Below are the code and all the weights of a small trained network. Each question names an input and a class and asks about switching units off, where a switched-off unit gives its printed mean instead of its output.

import numpy as np


def w(rows, s, z=0):
    codes = np.array(rows[::2]) - 128.0
    scale = np.full(codes.shape[1], s)
    scale[-1] = z or s
    return codes * scale


def norm(h):
    return h / np.sqrt((h * h).mean(-1, keepdims=True) + 1e-5)


def f(y):
    return y / 2 * (1 + np.tanh(0.7978845608 * (y + 0.044715 * y**3)))


def log_softmax(a):
    a = a - a.max(-1, keepdims=True)
    return a - np.log(np.exp(a).sum(-1, keepdims=True))


def net(x, mask):
    res = np.array(x, float).reshape(1, 4) / 4 @ E
    u = 0
    for l in range(3):
        y = f(norm(res) @ A[l][:, :-1].T + A[l][:, -1])
        res = res + np.where(mask[u : u + 7], y, B[l][:, -1]) @ B[l][:, :-1]
        u += 7
    return log_softmax(norm(res)[-1] @ U[:, :-1].T + U[:, -1])


A, B = {}, {}
E = w([
[66,127,219,211,102,124,38,108,214],'x0',
[218,152,108,217,173,1,152,140,140],'x1',
[215,185,211,149,178,226,221,46,182],'x2',
[227,192,114,88,15,97,73,23,95],'x3',
],0.00081)
A[0] = w([
[66,49,75,134,98,86,84,233,107,161],'L0N0',
[64,118,93,69,120,206,142,93,102,33],'L0N1',
[157,156,29,33,183,127,247,143,12,10],'L0N2',
[40,65,127,106,95,252,150,107,151,163],'L0N3',
[30,80,115,90,74,243,151,89,160,128],'L0N4',
[179,141,114,249,167,32,186,149,179,249],'L0N5',
[125,149,74,110,157,93,222,139,62,83],'L0N6',
],0.0018,0.0011)
B[0] = w([
[162,224,111,129,105,151,189,94,135,207],'L0N0',
[133,148,199,115,156,98,99,156,141,114],'L0N1',
[179,58,101,179,69,236,34,172,248,176],'L0N2',
[193,197,145,85,155,78,89,145,87,174],'L0N3',
[188,176,169,55,166,77,79,155,85,162],'L0N4',
[181,193,168,2,172,86,55,141,78,251],'L0N5',
[154,106,156,145,134,156,31,154,204,147],'L0N6',
],0.0019,0.0014)
A[1] = w([
[62,81,49,120,103,80,72,160,83,117],'L1N0',
[163,160,118,110,1,119,144,48,156,74],'L1N1',
[150,232,122,98,166,91,122,137,118,255],'L1N2',
[183,137,192,132,196,202,192,55,159,110],'L1N3',
[66,63,153,142,191,143,199,202,145,65],'L1N4',
[69,108,151,130,193,133,197,217,188,91],'L1N5',
[46,163,226,207,124,90,57,87,183,49],'L1N6',
],0.0026,0.00083)
B[1] = w([
[132,192,174,169,73,154,220,104,195,182],'L1N0',
[69,97,65,182,198,149,101,103,82,184],'L1N1',
[66,80,158,167,147,186,129,153,135,248],'L1N2',
[60,161,86,161,34,83,164,170,148,193],'L1N3',
[161,170,72,154,78,117,68,41,94,134],'L1N4',
[129,124,71,174,105,130,75,36,79,158],'L1N5',
[239,85,1,62,110,207,150,186,144,164],'L1N6',
],0.0029,0.0017)
A[2] = w([
[98,129,144,77,99,155,119,114,108,126],'L2N0',
[78,76,172,196,157,160,80,151,180,193],'L2N1',
[121,114,76,146,138,127,84,2,72,4],'L2N2',
[163,100,144,159,189,43,136,137,145,75],'L2N3',
[96,117,110,128,74,85,106,150,110,149],'L2N4',
[206,103,80,99,94,170,122,132,165,76],'L2N5',
[114,174,125,147,61,121,210,93,149,56],'L2N6',
],0.0039,0.0013)
B[2] = w([
[217,207,134,135,167,68,100,143,168,196],'L2N0',
[163,85,137,147,126,42,220,145,2,201],'L2N1',
[106,214,54,204,162,116,62,136,10,254],'L2N2',
[126,213,175,24,106,210,72,134,138,204],'L2N3',
[155,135,170,166,148,197,227,103,154,193],'L2N4',
[165,46,77,157,135,142,102,175,145,253],'L2N5',
[62,168,102,174,30,90,181,190,207,205],'L2N6',
],0.0026,0.00099)
U = w([
[69,180,125,179,31,113,229,154,226,169],'0',
[110,193,57,199,159,125,60,80,26,161],'1',
[213,4,60,113,128,178,94,182,189,163],'2',
[153,199,246,3,168,139,98,139,124,160],'3',
[108,28,186,139,169,73,189,128,59,106],'4',
[99,47,162,116,157,98,134,34,151,34],'5',
[48,24,159,103,165,101,126,43,164,3],'6',
],0.0065,0.0041)

Each question gives the input, the list of numbers given to net, and the class t.
The units are the neurons (one row each of A and B). Each row of codes is followed by its name. A weight is (code - 128) times the scale printed after its matrix; where a second scale follows, it is the last column's (A, B and U).
mask holds one flag per neuron, layer by layer. A switched-off neuron (its flag False) gives its mean, the last column of its row in B, instead of its output. The means were averaged over made-up inputs and are rounded, as every weight is.
A unit's drop is (log p(t) with every unit on - log p(t) with that unit switched off) / (log p(t) with every unit on - log p(t) with every unit switched off).
The circuit of an input: a set's keep is (log p(t) with only the set's units on - log p(t) with every unit switched off) / (log p(t) with every unit on - log p(t) with every unit switched off). Starting from the 12 units with the biggest drops (on a tie, the unit counted first), units are removed one at a time, each time the one whose removal leaves the highest keep (on an exact tie, the one counted first), for as long as the keep stays at least 0.8.
circuit, biggest first: the units of the circuit, biggest drop first
top k neurons: the k neurons with the biggest drops, biggest first
top k neurons in layer l: the k neurons of layer l with the biggest drops, biggest first
input [6,-3,2,-8], class 1: top 2 neurons in layer 1 -> [L1N5; L1N4]
input [8,-6,-3,7], class 2: circuit, biggest first -> [L1N6]
input [-4,3,-6,3], class 0: top 2 neurons -> [L1N0; L1N6]
input [-1,3,-2,3], class 4: top 3 neurons -> [L2N1; L1N4; L1N5]
input [4,6,5,-4], class 3: top 4 neurons -> [L0N5; L1N0; L2N3; L0N2]
input [4,8,2,-4], class 3: circuit, biggest first -> [L0N5; L2N3]
input [-2,-1,-6,5], class 0: circuit, biggest first -> [L1N0; L2N6]
input [-8,6,6,0], class 2: top 2 neurons -> [L0N2; L1N0]
input [0,5,1,-5], class 1: top 2 neurons in layer 0 -> [L0N4; L0N3]
input [3,-1,6,-7], class 1: circuit, biggest first -> [L1N5; L1N4]
input [-4,-2,4,3], class 0: top 3 neurons -> [L1N3; L0N5; L1N6]
input [-2,5,-5,-5], class 0: top 3 neurons -> [L1N0; L1N1; L0N4]
input [-7,-4,0,6], class 2: circuit, biggest first -> [L0N2; L2N5]
input [-2,5,-4,-4], class 3: top neuron -> [L0N5]
input [3,8,7,-4], class 3: top 2 neurons in layer 0 -> [L0N5; L0N0]
input [-7,8,6,0], class 3: top 4 neurons -> [L0N5; L1N6; L2N3; L1N0]
input [-6,2,6,5], class 0: circuit, biggest first -> [L1N3; L2N6]
input [5,7,2,5], class 3: top 3 neurons -> [L0N5; L2N3; L1N5]
input [3,-7,0,-3], class 3: circuit, biggest first -> [L0N4; L0N3]
input [8,-2,-8,6], class 0: circuit, biggest first -> [L1N0; L2N4]
input [3,-3,-5,-2], class 0: circuit, biggest first -> [L1N0]
input [-4,-3,-3,3], class 2: top 4 neurons -> [L0N2; L1N3; L1N5; L1N2]
input [1,-7,4,-3], class 3: top 4 neurons -> [L0N4; L0N3; L1N0; L1N1]
input [-6,2,-6,0], class 0: top 3 neurons -> [L1N0; L1N6; L2N6]
